Below are the code and all the weights of a small trained network. Each question names an input and a class and asks about switching units off, where a switched-off unit gives its printed mean instead of its output.

import numpy as np


def w(rows, s, z=0):
    codes = np.array(rows[::2]) - 128.0
    scale = np.full(codes.shape[1], s)
    scale[-1] = z or s
    return codes * scale


def f(y):
    return np.maximum(y, 0)


def log_softmax(a):
    a = a - a.max(-1, keepdims=True)
    return a - np.log(np.exp(a).sum(-1, keepdims=True))


def net(x, mask):
    res = np.array(x, float).reshape(1, 7) / 4 @ E
    y = f(res @ A[0][:, :-1].T + A[0][:, -1])
    res = res + np.where(mask, y, B[0][:, -1]) @ B[0][:, :-1]
    return log_softmax(res[-1] @ U[:, :-1].T + U[:, -1])


A, B = {}, {}
E = w([
[145,129,116,121,133],'x0',
[132,128,126,126,129],'x1',
[198,176,89,254,187],'x2',
[123,128,132,131,125],'x3',
[199,134,70,98,147],'x4',
[191,245,239,103,92],'x5',
[219,40,193,170,69],'x6',
],0.011)
A[0] = w([
[152,161,136,196,178,90],'N0',
[90,147,141,132,194,167],'N1',
[86,204,110,78,191,122],'N2',
[121,110,136,36,101,189],'N3',
[188,69,173,148,90,118],'N4',
[116,75,157,12,75,144],'N5',
[121,48,73,136,134,41],'N6',
[142,160,107,248,134,138],'N7',
[178,86,169,144,87,117],'N8',
[162,156,141,152,105,206],'N9',
[156,155,101,162,186,147],'N10',
[178,83,142,142,51,78],'N11',
[91,80,93,162,128,10],'N12',
[89,190,127,91,184,125],'N13',
[193,206,194,98,74,17],'N14',
[166,140,146,188,175,234],'N15',
[145,168,152,131,91,2],'N16',
[153,189,182,105,139,34],'N17',
[143,141,125,84,97,182],'N18',
[165,198,164,124,83,54],'N19',
],0.015,0.0018)
B[0] = w([
[46,200,213,74,124,207],'N0',
[153,142,117,171,106,170],'N1',
[210,182,32,246,86,210],'N2',
[61,179,219,84,80,205],'N3',
[134,155,38,167,57,220],'N4',
[48,167,126,2,139,240],'N5',
[93,23,138,146,165,207],'N6',
[76,196,190,36,154,234],'N7',
[192,155,105,181,71,207],'N8',
[110,105,156,93,124,182],'N9',
[112,124,168,75,106,196],'N10',
[151,189,55,219,82,205],'N11',
[149,58,91,137,181,185],'N12',
[166,160,89,211,97,194],'N13',
[188,71,127,155,179,249],'N14',
[96,187,136,66,124,209],'N15',
[132,94,157,148,151,176],'N16',
[96,17,142,145,175,202],'N17',
[89,118,162,94,134,165],'N18',
[138,63,120,144,211,212],'N19',
],0.0081,0.018)
U = w([
[95,189,169,9,133,246],'0',
[148,169,88,169,61,75],'1',
[123,32,140,108,240,26],'2',
],0.015,0.0013)

Each question gives the input, the list of numbers given to net, and the class t.
The units are the neurons (one row each of A and B). Each row of codes is followed by its name. A weight is (code - 128) times the scale printed after its matrix; where a second scale follows, it is the last column's (A, B and U).
mask holds one flag per neuron, in row order. A switched-off neuron (its flag False) gives its mean, the last column of its row in B, instead of its output. The means were averaged over made-up inputs and are rounded, as every weight is.
A unit's drop is (log p(t) with every unit on - log p(t) with that unit switched off) / (log p(t) with every unit on - log p(t) with every unit switched off).
The circuit of an input: a set's keep is (log p(t) with only the set's units on - log p(t) with every unit switched off) / (log p(t) with every unit on - log p(t) with every unit switched off). Starting from the 12 units with the biggest drops (on a tie, the unit counted first), units are removed one at a time, each time the one whose removal leaves the highest keep (on an exact tie, the one counted first), for as long as the keep stays at least 0.8.
units of the circuit, in order: the units of the circuit, biggest drop first
top k neurons: the k neurons with the biggest drops, biggest first
drop of u: that unit's drop, to one decimal
input [1,7,6,7,-6,-6,-3], class 0: units of the circuit, in order -> N7
input [8,-4,2,-6,0,-8,-8], class 1: top 4 neurons -> N2, N13, N19, N17
input [-1,4,1,-4,-5,-3,-3], class 1: top 3 neurons -> N19, N17, N14
input [-7,-7,1,3,-1,-1,-2], class 1: top 2 neurons -> N5, N7
input [8,1,1,7,2,8,7], class 2: top 2 neurons -> N19, N14
input [3,-2,8,-2,-4,8,7], class 0: top 4 neurons -> N7, N0, N15, N6
input [4,6,-1,4,0,5,-5], class 1: top 3 neurons -> N2, N13, N6
input [-3,7,8,4,-7,-4,-8], class 0: top 4 neurons -> N7, N0, N11, N10
input [4,1,-3,-1,2,2,4], class 1: top 2 neurons -> N7, N11
input [-4,-7,5,-3,-2,6,-3], class 2: top 4 neurons -> N17, N19, N14, N5
input [2,-8,-1,-3,-3,6,8], class 1: top 3 neurons -> N4, N11, N8
input [-6,5,0,4,-6,8,-6], class 2: top 2 neurons -> N17, N19
input [-2,6,-7,-7,1,-8,-7], class 2: top 3 neurons -> N6, N12, N7
input [3,-8,-4,8,1,5,-7], class 1: units of the circuit, in order -> N2
input [-4,6,7,-1,7,-7,-4], class 0: top 3 neurons -> N7, N0, N14
input [-7,5,2,4,-1,5,3], class 2: drop of N15 -> 0.0
input [-1,6,-3,1,-4,2,4], class 1: drop of N11 -> 0.2
input [1,3,5,-5,7,4,4], class 0: drop of N0 -> 0.1
